The symbols move the nodes like this.
si: s964->s43, s184->s211, s408->s7, s661->s603, s631->s879, s11->s39, s105->s270, s614->s105, s968->s600, s944->s143, s469->s762, s60->s720, s600->s458, s846->s797, s39->s661, s267->s372, s539->s705, s827->s293, s382->s228, s900->s497, s797->s53, s239->s631, s879->s401, s497->s774, s724->s944, s970->s830, s487->s674, s200->s106, s674->s184, s293->s778, s401->s674, s7->s43, s603->s846, s134->s239, s830->s45, s270->s408, s43->s597, s719->s724, s978->s11, s404->s469, s888->s382, s774->s267, s97->s60, s51->s970, s143->s978, s864->s532, s532->s660, s700->s232, s861->s97, s458->s154, s848->s78, s45->s211, s372->s674, s778->s830, s228->s43, s154->s861, s106->s597, s720->s267, s53->s614, s660->s719, s705->s864, s762->s888, s78->s539, s597->s105, s211->s184, s232->s900
pu: s964->s762, s184->s154, s408->s53, s661->s797, s631->s827, s11->s603, s105->s7, s614->s408, s968->s631, s944->s11, s469->s382, s60->s372, s600->s60, s846->s614, s39->s900, s267->s864, s539->s532, s827->s830, s382->s597, s900->s848, s797->s105, s239->s401, s879->s827, s497->s78, s724->s978, s970->s239, s487->s97, s200->s404, s674->s60, s293->s720, s401->s778, s7->s964, s603->s53, s134->s879, s830->s184, s270->s200, s43->s879, s719->s143, s978->s661, s404->s888, s888->s239, s774->s539, s97->s267, s51->s879, s143->s39, s864->s719, s532->s724, s700->s497, s861->s720, s458->s879, s848->s705, s45->s720, s372->s900, s778->s469, s228->s51, s154->s861, s106->s200, s720->s700, s53->s270, s660->s944, s705->s660, s762->s228, s78->s864, s597->s968, s211->s458, s232->s774

The rows follow the links: the fewer symbols apart two nodes are, the more alike their rows tend to be.

Each row, then its node:
-67,-21,20,26,-14,-38,-71,15,5,-49,71,-66,24,9,9,-38,31,-28,5,36,0,2,-3,15,-12,29,-44,-40,-37,-68,-60,-49,45,-37,46,-12,69,43,-11,-20,23,35,-2,42,-56,-31,68,-9; node s143
19,-57,33,-33,64,7,47,-95,-2,64,-38,-14,-10,-28,10,21,-28,31,10,13,44,22,3,22,-47,20,33,16,-75,28,12,36,39,39,-18,-40,29,-55,-9,54,67,-42,5,-28,31,-28,-64,27; node s404
23,-23,18,-35,51,21,38,-84,-29,72,-38,16,-8,0,-10,11,-30,41,24,15,42,15,-11,19,-54,0,37,42,-54,53,26,56,32,59,-28,-47,-7,-56,-2,41,57,-49,5,-33,53,-23,-68,17; node s597
3,73,-42,-11,-38,46,-48,42,-74,57,20,39,21,92,-50,-65,27,19,21,17,-23,-32,-32,20,-44,-22,-15,71,51,30,-13,22,-8,38,-19,-11,-55,4,4,-24,-32,-10,7,-12,60,4,45,-34; node s53
14,15,-15,23,33,23,44,-79,-33,37,-65,21,13,13,14,36,-67,61,20,-11,35,9,7,-36,2,-5,41,25,-49,57,48,50,-1,53,-9,-69,-48,-39,14,17,28,0,-1,-9,92,-22,-76,20; node s43
28,14,-5,16,39,22,39,-75,-22,60,-71,27,9,3,15,29,-57,67,19,-9,38,0,2,-18,-11,7,37,25,-60,61,43,36,18,51,-9,-65,-40,-37,24,27,29,-1,-4,-17,100,-30,-67,25; node s964
32,42,-1,16,15,-46,-11,61,80,-35,4,17,34,-73,48,4,57,-14,-7,-48,-18,-28,-20,53,15,52,-39,-31,-19,-19,-46,-72,34,-55,48,31,37,48,39,14,-10,40,-13,-38,5,3,73,26; node s539
6,-21,10,13,56,0,52,-89,-11,30,-68,-1,7,-17,20,43,-61,46,10,-4,46,26,12,-15,-9,8,40,9,-73,41,33,32,25,35,1,-67,-2,-39,11,34,61,-6,1,-13,66,-34,-82,30; node s762
-24,-71,11,-48,-25,32,21,-13,-37,-16,30,-21,-59,25,-42,4,-17,-44,-15,37,-8,36,25,-38,5,-66,28,6,68,-15,32,57,-60,13,-54,36,-13,-39,-60,-17,-22,-53,17,30,-96,27,-55,-26; node s211
-20,-68,17,-37,-24,35,28,-24,-38,-5,15,-15,-66,25,-39,12,-38,-31,-19,39,2,31,34,-42,16,-59,40,1,63,-7,47,52,-64,13,-52,31,-18,-45,-52,-14,-19,-50,12,39,-87,23,-64,-26; node s458
-47,53,-31,19,-53,16,-89,60,-66,-3,53,-8,28,96,-44,-70,26,-5,23,32,-24,-24,-25,1,-25,-17,-38,32,44,-11,-40,-11,-2,5,13,-7,-14,33,-10,-48,-28,22,-1,31,12,-5,78,-49; node s603
-20,-53,6,-31,-34,30,29,5,-24,-20,6,-3,-56,25,-30,21,-33,-41,-29,21,-16,31,38,-55,34,-63,36,-3,85,-9,53,44,-74,-2,-46,40,-32,-29,-40,-19,-33,-32,8,33,-84,39,-57,-25; node s45
-26,9,-38,56,-17,12,32,-22,-24,-47,-54,4,-3,29,7,51,-74,22,-15,-16,1,28,43,-103,70,-44,31,-16,24,13,60,31,-58,14,1,-32,-64,-6,-5,-34,-20,38,0,49,24,8,-76,-8; node s827
7,-7,-5,34,41,11,55,-87,-9,17,-69,5,10,-5,23,47,-73,50,12,-11,42,25,17,-39,12,5,37,-1,-69,42,42,37,12,33,3,-69,-27,-35,11,22,42,8,4,-1,74,-32,-85,19; node s228
-21,-66,19,-45,-28,30,21,-9,-36,-1,29,-14,-66,20,-37,8,-20,-40,-20,42,-9,27,28,-31,8,-59,36,1,63,-21,40,43,-60,10,-57,43,-6,-39,-49,-14,-23,-51,7,32,-100,31,-52,-25; node s184
29,27,-10,-48,0,44,-12,-9,-58,99,2,36,5,56,-52,-54,23,35,30,19,4,-25,-40,54,-81,-7,1,79,13,48,1,37,19,53,-37,-15,-29,-35,-2,17,-1,-51,5,-45,69,-3,6,-11; node s270

Each walk starts at a row. The symbols on each line, taken left to right, move it on to the next node.
Each answer is a row, close to the row of the node it stands for.
---
25,57,-33,-1,10,39,10,-26,-61,77,-50,53,22,55,-23,-3,-24,61,24,-4,18,-13,-21,2,-32,-16,25,64,-4,65,26,44,2,56,-19,-47,-63,-29,19,5,8,-9,1,-32,108,-15,-31,-6
si pu pu pu -30,-21,-16,32,-27,20,31,-25,-32,-43,-32,-5,-31,33,-4,44,-79,-1,-16,2,-2,30,45,-97,61,-56,33,-18,42,6,64,41,-70,19,-19,-16,-60,-22,-23,-34,-24,14,3,56,-16,14,-81,-12
si si pu pu si -19,-2,-21,50,-7,18,40,-38,-24,-29,-57,5,-17,20,3,58,-84,21,-13,-8,11,22,39,-100,67,-37,45,-18,18,13,68,34,-56,15,-7,-34,-59,-20,-5,-33,-6,30,-5,44,11,3,-82,-2
---
-16,67,-40,13,-58,39,-63,56,-68,39,30,30,17,101,-49,-64,16,15,21,23,-29,-38,-25,1,-27,-27,-25,52,60,12,-13,7,-13,22,-9,-3,-47,18,5,-41,-47,13,-1,15,45,4,62,-40
pu si 20,60,-30,-18,-16,46,-17,2,-72,91,-7,51,11,75,-50,-45,8,38,28,9,-1,-31,-33,28,-49,-21,6,80,22,55,8,39,2,51,-33,-24,-54,-20,8,0,-11,-28,-2,-29,83,-3,13,-23
pu pu pu si 6,-34,16,10,56,7,55,-101,-4,29,-56,-7,-1,-24,26,43,-63,47,15,-1,48,21,10,-23,-9,11,36,0,-84,36,35,38,24,35,-8,-61,-3,-43,2,32,62,-10,5,-1,53,-34,-83,28
---
3,77,-37,-5,-39,44,-44,42,-74,63,1,48,15,91,-54,-55,22,23,16,15,-15,-34,-29,18,-32,-25,-9,72,58,35,3,16,-15,36,-18,-8,-60,0,9,-20,-29,-5,2,-12,67,4,42,-32
si si si 21,67,-31,-15,-29,51,-27,25,-69,85,-4,58,9,77,-52,-49,16,34,18,17,-9,-40,-34,19,-42,-23,0,78,38,48,7,28,-6,50,-32,-12,-62,-14,11,-10,-19,-17,-6,-25,75,2,29,-27
pu si si si pu 20,-51,34,-63,52,14,26,-71,-14,87,-13,2,-19,-17,-15,-11,13,14,16,28,38,9,-20,61,-78,16,24,38,-49,28,2,35,46,39,-30,-22,32,-61,-6,55,60,-67,10,-41,14,-25,-35,20
---
10,-40,19,-1,57,4,54,-104,-4,44,-59,-4,-7,-21,23,33,-53,46,15,-1,49,26,14,-17,-21,13,36,9,-77,37,32,36,28,37,-4,-63,4,-43,5,41,58,-19,6,-10,55,-30,-78,33
si si si pu 5,-41,4,-3,12,41,56,-80,-34,33,-42,10,-31,19,-6,35,-82,30,8,12,20,24,28,-65,9,-33,55,10,-12,31,69,64,-34,45,-39,-31,-46,-57,-18,7,8,-25,6,21,25,2,-98,9
si si pu pu si -3,2,-30,33,-21,20,46,-12,-14,-48,-41,16,-23,12,0,58,-69,9,-15,-19,-3,25,42,-94,75,-49,37,-21,40,16,64,37,-78,13,-21,-9,-69,-14,-6,-31,-31,15,-1,40,-6,22,-87,-9
---
-4,-75,29,-74,-19,30,18,-15,-21,14,46,-18,-68,6,-44,-10,1,-47,-12,40,-9,20,22,1,-15,-44,23,7,56,-17,22,35,-43,7,-62,56,7,-44,-54,-1,-19,-72,12,16,-107,33,-35,-14
si pu pu 72,68,-28,-9,-6,-10,15,82,73,-22,-9,56,15,-58,27,10,51,-12,-13,-74,-37,-41,-12,34,36,12,-24,-8,39,14,-12,-47,-22,-34,9,61,-18,33,39,8,-54,13,-12,-57,21,45,46,14
pu si si pu si -16,-8,19,21,13,-55,-36,32,59,-46,34,-38,25,-45,38,-13,48,-23,0,-5,-3,-7,-11,39,-3,52,-46,-46,-46,-50,-63,-67,53,-51,56,16,76,48,15,7,21,34,-7,-4,-30,-17,78,15
---
-14,-26,-15,34,9,17,54,-64,-14,-31,-54,-5,-15,10,13,57,-87,25,-4,-5,18,33,44,-93,50,-37,41,-15,-7,26,63,48,-39,26,-13,-42,-51,-27,-12,-11,-3,13,3,32,22,0,-103,6
si si pu 45,-27,8,-72,-18,12,40,51,30,-12,17,23,-55,-35,-20,11,33,-52,-25,-21,-38,7,14,13,12,-37,8,2,99,-3,19,14,-60,-16,-49,88,-15,-24,-26,8,-58,-54,6,-35,-76,62,-17,-9
pu si si 44,65,-20,7,-11,-32,-5,97,68,-25,-3,37,27,-53,29,-1,65,-18,-16,-54,-33,-32,-21,48,31,33,-37,-11,29,-9,-32,-59,2,-46,34,49,2,49,39,3,-37,30,-12,-52,5,30,70,13
---
11,26,7,18,21,-53,-19,52,76,-39,15,-4,36,-67,45,-1,55,-16,-8,-35,-8,-17,-19,49,15,56,-40,-36,-32,-29,-55,-72,45,-52,52,22,59,51,34,9,14,37,-10,-29,-17,-7,72,20
pu si pu pu si -60,33,-16,30,-51,-4,-99,60,-52,-16,60,-25,32,82,-28,-59,33,-16,15,44,-24,-19,-19,3,-14,-2,-43,6,24,-44,-44,-30,13,-15,24,-3,13,40,-4,-50,-18,38,-2,48,-19,-19,89,-39
si si si -17,65,-42,6,-54,34,-69,52,-76,42,31,26,23,98,-50,-68,21,15,22,24,-25,-35,-27,3,-32,-22,-19,56,50,17,-11,10,-11,24,-12,-4,-48,14,4,-38,-36,9,-1,8,46,4,56,-37
